Below is a small trained network, with its code and all its weights. Each question gives an input and a target symbol and asks what happens when units are switched off, that is, made to give their printed mean instead of their output.

import numpy as np


def w(rows, s, z=0):
    codes = np.array(rows[::2]) - 128.0
    scale = np.full(codes.shape[1], s)
    scale[-1] = z or s
    return codes * scale


def f(y):
    return np.maximum(y, 0)


def softmax(a):
    e = np.exp(a - a.max(-1, keepdims=True))
    return e / e.sum(-1, keepdims=True)


def log_softmax(a):
    a = a - a.max(-1, keepdims=True)
    return a - np.log(np.exp(a).sum(-1, keepdims=True))


def net(x, mask):
    ids = ['βδεηστ'.index(c) for c in x.split()]
    T = len(ids)
    res = E[ids] + P[:T]
    u = 0
    for l in range(2):
        q, k, v = (res @ M[l].T for M in (Q, K, V))
        z = softmax(np.where(np.tri(T) > 0, q @ k.T / 3**0.5, -1e9)) @ v
        res = res + np.where(mask[u], z, O[l][:, -1]) @ O[l][:, :-1]
        u += 1
        y = f(res @ A[l][:, :-1].T + A[l][:, -1])
        res = res + np.where(mask[u : u + 12], y, B[l][:, -1]) @ B[l][:, :-1]
        u += 12
    return log_softmax(res[-1] @ U[:, :-1].T + U[:, -1])


Q, K, V, O, A, B = {}, {}, {}, {}, {}, {}
E = w([
[142,65,114,32,62,196,62,98,105],'β',
[111,116,110,240,80,200,157,95,209],'δ',
[180,93,179,63,98,79,169,166,121],'ε',
[194,112,207,133,182,203,79,141,32],'η',
[191,155,39,115,114,182,142,163,125],'σ',
[2,179,151,118,82,130,165,96,34],'τ',
],0.0077)
P = w([
[72,28,170,112,133,235,192,253,129],'0',
[106,84,158,132,102,186,131,209,141],'1',
[140,99,138,149,89,153,155,151,112],'2',
[170,111,135,155,92,124,164,93,112],'3',
[197,138,134,153,105,103,182,39,118],'4',
[212,180,147,158,92,109,199,4,135],'5',
],0.0036)
Q[0] = w([
[124,112,221,126,123,94,155,188,152],'L0H1',
[165,90,186,138,29,200,228,85,8],'L0H1',
[80,112,154,64,158,124,82,59,193],'L0H1',
],0.012)
K[0] = w([
[106,112,80,135,56,168,105,168,147],'L0H1',
[202,154,53,162,97,11,121,59,219],'L0H1',
[142,143,143,153,145,176,195,207,102],'L0H1',
],0.012)
V[0] = w([
[112,212,40,252,174,208,144,96,151],'L0H1',
[152,127,199,226,140,89,254,195,160],'L0H1',
[20,28,255,179,142,166,81,57,175],'L0H1',
],0.0095)
O[0] = w([
[129,24,108,194,78,103,176,112,47,94],'L0H1',
[120,139,73,151,91,47,24,136,105,232],'L0H1',
[56,66,80,117,254,92,106,79,173,1],'L0H1',
],0.0073,0.00095)
A[0] = w([
[142,77,173,79,134,64,204,178,147,58],'L0N1',
[93,154,171,177,139,106,108,101,54,152],'L0N2',
[112,78,117,147,89,161,61,105,154,118],'L0N3',
[107,143,145,161,147,148,210,76,107,125],'L0N4',
[141,39,104,176,124,119,124,113,147,85],'L0N5',
[156,136,94,114,148,32,152,2,83,126],'L0N6',
[146,148,54,178,145,160,129,159,174,168],'L0N7',
[142,119,77,110,149,184,88,176,110,50],'L0N8',
[135,136,109,147,74,101,115,167,124,144],'L0N9',
[123,62,87,119,162,184,165,118,55,206],'L0N10',
[167,150,166,118,135,118,140,162,144,89],'L0N11',
[162,161,76,152,148,124,103,137,118,7],'L0N12',
],0.0095,0.0013)
B[0] = w([
[176,98,147,130,109,72,147,173,144,155],'L0N1',
[84,194,125,142,99,161,68,190,138,184],'L0N2',
[113,116,188,130,78,152,105,116,156,191],'L0N3',
[165,148,97,104,131,139,146,62,126,182],'L0N4',
[166,146,183,163,148,153,151,54,130,208],'L0N5',
[160,109,5,159,173,123,48,54,70,178],'L0N6',
[132,187,105,127,151,152,194,170,156,191],'L0N7',
[141,120,106,77,158,118,104,129,117,191],'L0N8',
[117,85,89,137,105,130,97,143,128,209],'L0N9',
[90,88,80,117,124,191,161,185,129,253],'L0N10',
[141,92,149,136,156,151,111,153,164,186],'L0N11',
[164,134,94,132,121,133,111,138,132,145],'L0N12',
],0.012,0.0042)
Q[1] = w([
[138,204,14,161,152,155,162,139,139],'L1H1',
[2,167,144,161,98,55,170,69,94],'L1H1',
[93,137,84,118,73,246,42,56,123],'L1H1',
],0.019)
K[1] = w([
[90,87,133,217,23,125,114,145,98],'L1H1',
[1,103,72,95,167,80,133,187,130],'L1H1',
[61,161,207,196,144,156,226,78,173],'L1H1',
],0.018)
V[1] = w([
[157,6,169,103,122,115,127,167,137],'L1H1',
[134,105,82,97,9,103,163,74,187],'L1H1',
[176,116,78,209,164,97,194,166,227],'L1H1',
],0.013)
O[1] = w([
[200,172,87,120,131,91,120,49,163,202],'L1H1',
[99,118,128,81,132,142,104,134,254,203],'L1H1',
[160,136,96,156,66,138,40,184,176,255],'L1H1',
],0.0082,0.0045)
A[1] = w([
[94,95,211,33,153,135,207,165,149,126],'L1N1',
[74,97,118,112,196,117,156,174,92,207],'L1N2',
[129,144,137,79,47,161,156,239,82,210],'L1N3',
[20,55,208,115,161,180,141,184,196,8],'L1N4',
[37,105,158,129,231,107,13,123,205,28],'L1N5',
[172,190,160,140,136,42,10,64,152,146],'L1N6',
[69,155,154,199,90,127,136,105,97,29],'L1N7',
[75,255,185,49,143,191,82,110,126,88],'L1N8',
[152,168,81,71,76,63,191,70,49,154],'L1N9',
[114,29,149,104,26,74,72,140,77,2],'L1N10',
[80,102,93,229,132,59,142,71,112,240],'L1N11',
[109,108,59,106,159,192,78,14,82,42],'L1N12',
],0.0083,0.00088)
B[1] = w([
[48,149,176,142,191,122,191,107,168,195],'L1N1',
[131,191,189,161,73,91,118,98,111,176],'L1N2',
[89,166,178,105,60,168,112,124,99,253],'L1N3',
[101,50,6,141,145,92,114,152,74,212],'L1N4',
[180,74,69,154,176,51,119,92,100,189],'L1N5',
[105,183,135,86,153,48,126,133,67,209],'L1N6',
[150,135,106,83,148,100,115,158,177,159],'L1N7',
[220,148,123,85,124,81,138,111,176,191],'L1N8',
[189,117,151,204,152,149,34,125,135,186],'L1N9',
[152,190,140,97,153,126,177,111,184,171],'L1N10',
[115,161,101,50,139,84,122,166,90,153],'L1N11',
[94,58,185,179,125,183,187,149,136,233],'L1N12',
],0.012,0.0079)
U = w([
[165,116,201,118,185,170,201,41,245,138],'β',
[120,34,41,173,153,121,95,159,140,68],'δ',
[196,188,119,87,169,32,68,111,121,156],'ε',
[184,129,217,243,160,169,101,109,45,39],'η',
[109,183,156,92,30,220,111,208,170,251],'σ',
[3,147,142,148,143,83,170,144,46,82],'τ',
],0.0033,0.0014)

Each question gives the input, a string of symbols that net reads in full, and the target symbol t.
The units are the heads (3 rows each of Q, K, V and O) and the neurons (one row each of A and B). Each row of codes is followed by its name. A weight is (code - 128) times the scale printed after its matrix; where a second scale follows, it is the last column's (O, A, B and U).
mask holds one flag per unit, layer by layer, with each layer's heads first. A switched-off unit (its flag False) gives its mean, the last column of its rows in O or B, instead of its output. The means were averaged over made-up inputs and are rounded, as every weight is.
A unit's drop is (log p(t) with every unit on - log p(t) with that unit switched off) / (log p(t) with every unit on - log p(t) with every unit switched off).
The circuit of an input: a set's keep is (log p(t) with only the set's units on - log p(t) with every unit switched off) / (log p(t) with every unit on - log p(t) with every unit switched off). Starting from the 12 units with the biggest drops (on a tie, the unit counted first), units are removed one at a time, each time the one whose removal leaves the highest keep (on an exact tie, the one counted first), for as long as the keep stays at least 0.8.
units of the circuit, in order: the units of the circuit, biggest drop first
most important unit: the unit with the biggest drop
top k neurons: the k neurons with the biggest drops, biggest first
top k neurons in layer l: the k neurons of layer l with the biggest drops, biggest first
input β η σ σ σ ε, target ε: top 4 neurons	L0N1, L1N6, L0N10, L0N11
input η σ ε σ, target ε: most important unit	L1H1
input β σ β β η β, target η: units of the circuit, in order	L1H1, L1N9
input δ ε η η β, target ε: top 3 neurons	L0N5, L0N10, L1N6
input τ ε σ β τ β, target τ: units of the circuit, in order	L1H1, L1N1
input β σ η ε β σ, target η: units of the circuit, in order	L1H1, L0H1, L1N9
input δ σ τ η ε τ, target ε: units of the circuit, in order	L0H1, L0N10, L1N6, L1H1
input β ε β, target ε: units of the circuit, in order	L1N6, L0N8, L0N1, L1H1
input σ η ε, target ε: units of the circuit, in order	L1H1, L0N10, L1N6, L0N1
input σ τ β τ, target β: top 2 neurons	L0N4, L1N8
input β σ σ τ σ, target τ: top 2 neurons in layer 0	L0N2, L0N4
input τ τ β, target β: top 2 neurons	L0N2, L1N1
input σ σ β η η, target η: top 3 neurons	L1N9, L0N7, L0N3
input σ β ε β η ε, target β: top 3 neurons	L0N8, L0N1, L1N1
input β ε δ β σ τ, target σ: most important unit	L0H1
input δ ε σ ε, target σ: top 3 neurons	L0N8, L0N12, L1N3
input σ ε β σ ε σ, target ε: top 2 neurons	L0N1, L1N6
input η σ η η σ τ, target τ: top 2 neurons	L1N4, L0N2
input η σ β τ β σ, target β: top 2 neurons	L0N3, L0N7
input β τ σ η σ σ, target σ: top neuron	L0N10
input δ ε σ ε ε τ, target ε: top 2 neurons in layer 0	L0N10, L0N3
input τ δ τ, target δ: top 3 neurons	L1N5, L0N10, L1N12
input σ δ β σ η, target σ: top 2 neurons in layer 0	L0N5, L0N10
input σ δ β η τ η, target δ: top 2 neurons in layer 1	L1N5, L1N3
